Here is a tiny trained network, its code and every weight. The questions are about switching its units off for an input and a target symbol, where a switched-off unit gives its printed mean instead of its output.

import numpy as np


def w(rows, s, z=0):
    codes = np.array(rows[::2]) - 128.0
    scale = np.full(codes.shape[1], s)
    scale[-1] = z or s
    return codes * scale


def f(y):
    return y / 2 * (1 + np.tanh(0.7978845608 * (y + 0.044715 * y**3)))


def softmax(a):
    e = np.exp(a - a.max(-1, keepdims=True))
    return e / e.sum(-1, keepdims=True)


def log_softmax(a):
    a = a - a.max(-1, keepdims=True)
    return a - np.log(np.exp(a).sum(-1, keepdims=True))


def net(x, mask):
    ids = ['βγδεζηθλμπσφψ'.index(c) for c in x.split()]
    T = len(ids)
    res = E[ids] + P[:T]
    u = 0
    for l in range(3):
        r = res
        for j in range(2):
            rows = slice(4 * j, 4 * j + 4)
            q, k, v = (r @ M[l][rows].T for M in (Q, K, V))
            z = softmax(np.where(np.tri(T) > 0, q @ k.T / 4**0.5, -1e9)) @ v
            o = O[l][rows]
            res = res + np.where(mask[u + j], z, o[:, -1]) @ o[:, :-1]
        u += 2
        y = f(res @ A[l][:, :-1].T + A[l][:, -1])
        res = res + np.where(mask[u : u + 4], y, B[l][:, -1]) @ B[l][:, :-1]
        u += 4
    return log_softmax(res[-1] @ U[:, :-1].T + U[:, -1])


Q, K, V, O, A, B = {}, {}, {}, {}, {}, {}
E = w([
[31,193,134,81,145,111,119],'β',
[132,176,81,142,192,161,110],'γ',
[105,177,137,138,85,101,88],'δ',
[153,113,133,141,133,133,139],'ε',
[127,94,130,181,153,150,162],'ζ',
[200,69,195,165,135,112,97],'η',
[143,91,148,147,85,118,146],'θ',
[192,147,140,91,156,131,93],'λ',
[93,102,114,255,122,174,74],'μ',
[175,162,107,152,124,44,84],'π',
[65,68,195,61,129,207,53],'σ',
[71,112,117,131,140,142,241],'φ',
[232,75,76,117,194,98,154],'ψ',
],0.0096)
P = w([
[101,139,175,131,123,156,92],'0',
[141,113,69,190,229,114,120],'1',
[107,49,128,171,94,175,31],'2',
[144,253,238,48,146,177,219],'3',
[132,141,41,189,209,81,149],'4',
[132,98,98,134,46,226,62],'5',
],0.0054)
Q[0] = w([
[98,243,216,27,220,212,225],'0.h1',
[163,254,171,22,233,112,187],'0.h1',
[76,33,104,151,25,120,132],'0.h1',
[157,238,149,76,150,42,204],'0.h1',
[131,158,19,204,179,64,57],'0.h2',
[144,200,9,199,174,50,67],'0.h2',
[125,99,53,200,214,56,219],'0.h2',
[48,171,207,42,179,209,178],'0.h2',
],0.0061)
K[0] = w([
[159,224,239,35,176,191,248],'0.h1',
[240,243,255,13,182,92,224],'0.h1',
[60,31,35,199,198,197,59],'0.h1',
[236,212,94,35,203,47,224],'0.h1',
[127,14,40,162,55,159,22],'0.h2',
[138,13,46,210,30,173,11],'0.h2',
[162,30,46,214,232,158,179],'0.h2',
[79,165,248,120,126,189,246],'0.h2',
],0.0059)
V[0] = w([
[188,171,191,105,99,28,143],'0.h1',
[186,204,115,89,139,149,142],'0.h1',
[129,93,255,89,40,110,151],'0.h1',
[131,171,118,136,119,17,67],'0.h1',
[138,52,63,195,135,101,24],'0.h2',
[47,228,41,133,128,98,164],'0.h2',
[109,199,143,98,51,98,99],'0.h2',
[21,197,180,102,37,163,189],'0.h2',
],0.0052)
O[0] = w([
[146,154,170,125,173,64,128,51],'0.h1',
[154,128,105,58,187,93,82,82],'0.h1',
[93,82,225,49,87,71,150,61],'0.h1',
[172,246,163,185,131,77,105,128],'0.h1',
[209,188,129,210,126,100,130,253],'0.h2',
[2,232,96,86,213,143,155,101],'0.h2',
[70,213,192,62,72,160,72,89],'0.h2',
[38,134,165,36,120,105,158,65],'0.h2',
],0.005,0.0038)
A[0] = w([
[179,2,8,173,67,172,180,121],'0.n1',
[78,106,172,226,92,167,117,253],'0.n2',
[17,204,152,173,133,124,74,250],'0.n3',
[95,127,55,95,218,38,214,137],'0.n4',
],0.0054,0.0024)
B[0] = w([
[141,156,65,152,255,104,51,245],'0.n1',
[152,193,129,162,103,203,106,254],'0.n2',
[129,229,101,111,127,185,149,186],'0.n3',
[111,24,54,183,178,103,217,133],'0.n4',
],0.0057,0.0054)
Q[1] = w([
[178,143,145,111,157,147,32],'1.h1',
[129,195,74,217,197,88,202],'1.h1',
[173,139,182,65,77,145,68],'1.h1',
[136,197,147,170,157,91,187],'1.h1',
[202,158,61,175,239,142,88],'1.h2',
[83,2,81,151,30,137,83],'1.h2',
[85,205,243,16,104,120,224],'1.h2',
[88,125,21,189,191,101,98],'1.h2',
],0.0047)
K[1] = w([
[140,145,226,126,92,182,82],'1.h1',
[164,116,208,125,129,29,244],'1.h1',
[90,192,158,143,213,213,59],'1.h1',
[160,191,178,115,176,71,226],'1.h1',
[84,80,131,97,168,210,124],'1.h2',
[157,125,8,243,107,169,3],'1.h2',
[203,205,147,98,87,42,190],'1.h2',
[64,63,95,114,73,176,58],'1.h2',
],0.0046)
V[1] = w([
[83,94,177,72,115,187,74],'1.h1',
[2,61,112,143,199,209,204],'1.h1',
[122,175,139,162,111,178,168],'1.h1',
[107,134,145,119,158,239,52],'1.h1',
[81,89,226,42,103,166,79],'1.h2',
[144,171,67,179,168,80,186],'1.h2',
[46,84,102,153,112,79,215],'1.h2',
[187,164,100,186,133,113,190],'1.h2',
],0.0045)
O[1] = w([
[19,70,67,59,135,134,59,76],'1.h1',
[52,89,40,135,99,117,211,74],'1.h1',
[173,84,155,87,107,171,183,176],'1.h1',
[90,55,74,40,61,126,74,204],'1.h1',
[10,83,149,161,122,114,84,1],'1.h2',
[218,180,129,115,182,156,178,175],'1.h2',
[103,175,156,174,134,119,253,9],'1.h2',
[235,138,130,137,159,178,166,197],'1.h2',
],0.0046,0.0047)
A[1] = w([
[217,154,64,158,208,101,61,121],'1.n1',
[222,137,118,136,195,105,167,213],'1.n2',
[172,62,181,139,12,143,85,61],'1.n3',
[133,156,185,178,3,172,122,253],'1.n4',
],0.005,0.0029)
B[1] = w([
[176,93,164,71,253,81,137,253],'1.n1',
[164,85,128,193,237,88,183,207],'1.n2',
[188,120,166,156,125,215,204,134],'1.n3',
[118,198,209,164,117,213,186,170],'1.n4',
],0.0052,0.011)
Q[2] = w([
[175,176,163,158,100,130,57],'2.h1',
[67,104,144,93,48,126,174],'2.h1',
[131,40,25,148,132,98,98],'2.h1',
[122,79,78,98,87,119,18],'2.h1',
[128,129,154,133,117,204,93],'2.h2',
[186,126,195,202,142,109,171],'2.h2',
[165,218,77,213,177,185,95],'2.h2',
[150,189,104,199,155,254,78],'2.h2',
],0.0062)
K[2] = w([
[174,218,84,143,98,107,108],'2.h1',
[81,101,88,139,103,152,72],'2.h1',
[152,15,61,173,166,58,178],'2.h1',
[181,88,51,222,193,61,31],'2.h1',
[73,152,85,134,124,157,124],'2.h2',
[115,163,206,178,113,102,176],'2.h2',
[181,201,132,228,155,184,103],'2.h2',
[89,254,61,217,132,188,63],'2.h2',
],0.006)
V[2] = w([
[125,25,165,110,193,238,172],'2.h1',
[122,187,135,160,35,241,60],'2.h1',
[30,146,232,125,67,225,167],'2.h1',
[49,121,156,46,124,74,175],'2.h1',
[85,39,186,29,95,60,243],'2.h2',
[155,151,83,149,61,44,146],'2.h2',
[203,3,190,77,146,82,156],'2.h2',
[149,38,188,86,95,68,202],'2.h2',
],0.0047)
O[2] = w([
[120,3,65,160,24,225,168,152],'2.h1',
[188,179,139,169,64,176,66,100],'2.h1',
[133,167,77,201,100,197,104,54],'2.h1',
[109,148,75,167,229,173,148,62],'2.h1',
[83,146,165,183,197,209,122,8],'2.h2',
[113,222,203,127,146,94,219,97],'2.h2',
[3,77,212,189,121,152,155,118],'2.h2',
[100,124,211,173,165,169,132,67],'2.h2',
],0.0049,0.017)
A[2] = w([
[98,127,254,30,54,201,84,233],'2.n1',
[147,188,131,216,235,84,173,36],'2.n2',
[192,33,102,84,232,34,70,3],'2.n3',
[140,228,172,206,11,171,126,152],'2.n4',
],0.0049,0.0031)
B[2] = w([
[19,91,142,222,22,12,46,146],'2.n1',
[50,209,247,216,78,5,222,153],'2.n2',
[60,165,196,72,113,246,152,253],'2.n3',
[73,206,253,68,11,212,251,152],'2.n4',
],0.0044,0.017)
U = w([
[53,224,107,56,91,91,120,129],'β',
[68,201,113,75,191,197,105,124],'γ',
[191,201,130,139,59,213,203,28],'δ',
[80,121,171,158,99,170,160,146],'ε',
[109,111,133,163,129,141,124,92],'ζ',
[158,57,197,227,107,130,115,4],'η',
[90,76,142,205,131,149,92,207],'θ',
[91,113,135,138,188,245,146,159],'λ',
[237,112,8,43,171,152,107,149],'μ',
[174,240,180,200,170,28,127,159],'π',
[52,70,98,124,93,1,3,222],'σ',
[114,82,38,253,84,62,214,183],'φ',
[115,90,174,129,130,149,207,8],'ψ',
],0.0041,0.0031)

Each question gives the input, a string of symbols that net reads in full, and the target symbol t.
The units are the heads (4 rows each of Q, K, V and O) and the neurons (one row each of A and B). Each row of codes is followed by its name. A weight is (code - 128) times the scale printed after its matrix; where a second scale follows, it is the last column's (O, A, B and U).
mask holds one flag per unit, layer by layer, with each layer's heads first. A switched-off unit (its flag False) gives its mean, the last column of its rows in O or B, instead of its output. The means were averaged over made-up inputs and are rounded, as every weight is.
A unit's drop is (log p(t) with every unit on - log p(t) with that unit switched off) / (log p(t) with every unit on - log p(t) with every unit switched off).
The circuit of an input: a set's keep is (log p(t) with only the set's units on - log p(t) with every unit switched off) / (log p(t) with every unit on - log p(t) with every unit switched off). Starting from the 12 units with the biggest drops (on a tie, the unit counted first), units are removed one at a time, each time the one whose removal leaves the highest keep (on an exact tie, the one counted first), for as long as the keep stays at least 0.8.
circuit, biggest first: the units of the circuit, biggest drop first
k most important neurons: the k neurons with the biggest drops, biggest first
top k neurons in layer l: the k neurons of layer l with the biggest drops, biggest first
input μ ε π π γ, target π: circuit, biggest first : 1.h1; 2.n2; 0.h1; 2.h1
input γ γ ε β, target γ: circuit, biggest first : 2.h1; 0.h2
input η ψ μ π η, target π: circuit, biggest first : 1.h1; 0.h2; 0.h1; 2.h1
input ψ μ μ, target μ: 2 most important neurons : 0.n1; 0.n2
input μ π θ π θ, target π: 3 most important neurons : 2.n2; 0.n1; 1.n2
input μ μ η, target μ: top 2 neurons in layer 0 : 0.n1; 0.n2
input μ λ ε π λ, target π: circuit, biggest first : 0.h1; 1.h1; 2.h1
input λ η ε μ, target δ: 4 most important neurons : 0.n1; 1.n1; 2.n4; 1.n4
input ε μ μ π μ θ, target μ: 4 most important neurons : 0.n1; 0.n2; 2.n2; 2.n4
input π λ δ, target δ: 4 most important neurons : 0.n1; 1.n4; 2.n4; 1.n1
input μ η λ δ, target β: 3 most important neurons : 1.n1; 1.n2; 2.n4
input δ μ φ, target μ: most important neuron : 2.n2
input φ ψ π π, target π: 2 most important neurons : 2.n2; 2.n3
input φ π μ λ ψ, target ψ: 2 most important neurons : 2.n3; 1.n1
input π μ μ μ μ φ, target μ: most important neuron : 0.n1
input λ μ μ π μ, target π: top 2 neurons in layer 1 : 1.n2; 1.n1
input μ ε π λ, target σ: 2 most important neurons : 2.n1; 2.n3
input μ μ π, target μ: 2 most important neurons : 0.n2; 2.n2
input μ μ λ μ π, target π: 2 most important neurons : 2.n2; 1.n2
input θ μ μ δ, target β: 2 most important neurons : 1.n1; 1.n2
input μ δ γ φ μ, target φ: top neuron in layer 2 : 2.n3
input μ μ δ ψ, target ψ: top 2 neurons in layer 0 : 0.n2; 0.n4
input π η θ φ ζ, target φ: top 2 neurons in layer 2 : 2.n3; 2.n2
input ψ ζ μ π μ θ, target μ: top 2 neurons in layer 0 : 0.n1; 0.n2
input γ μ λ σ ε γ, target σ: top 2 neurons in layer 1 : 1.n2; 1.n1
input π μ δ θ φ, target φ: top 2 neurons in layer 0 : 0.n4; 0.n1
input μ γ ε, target μ: top neuron in layer 0 : 0.n2
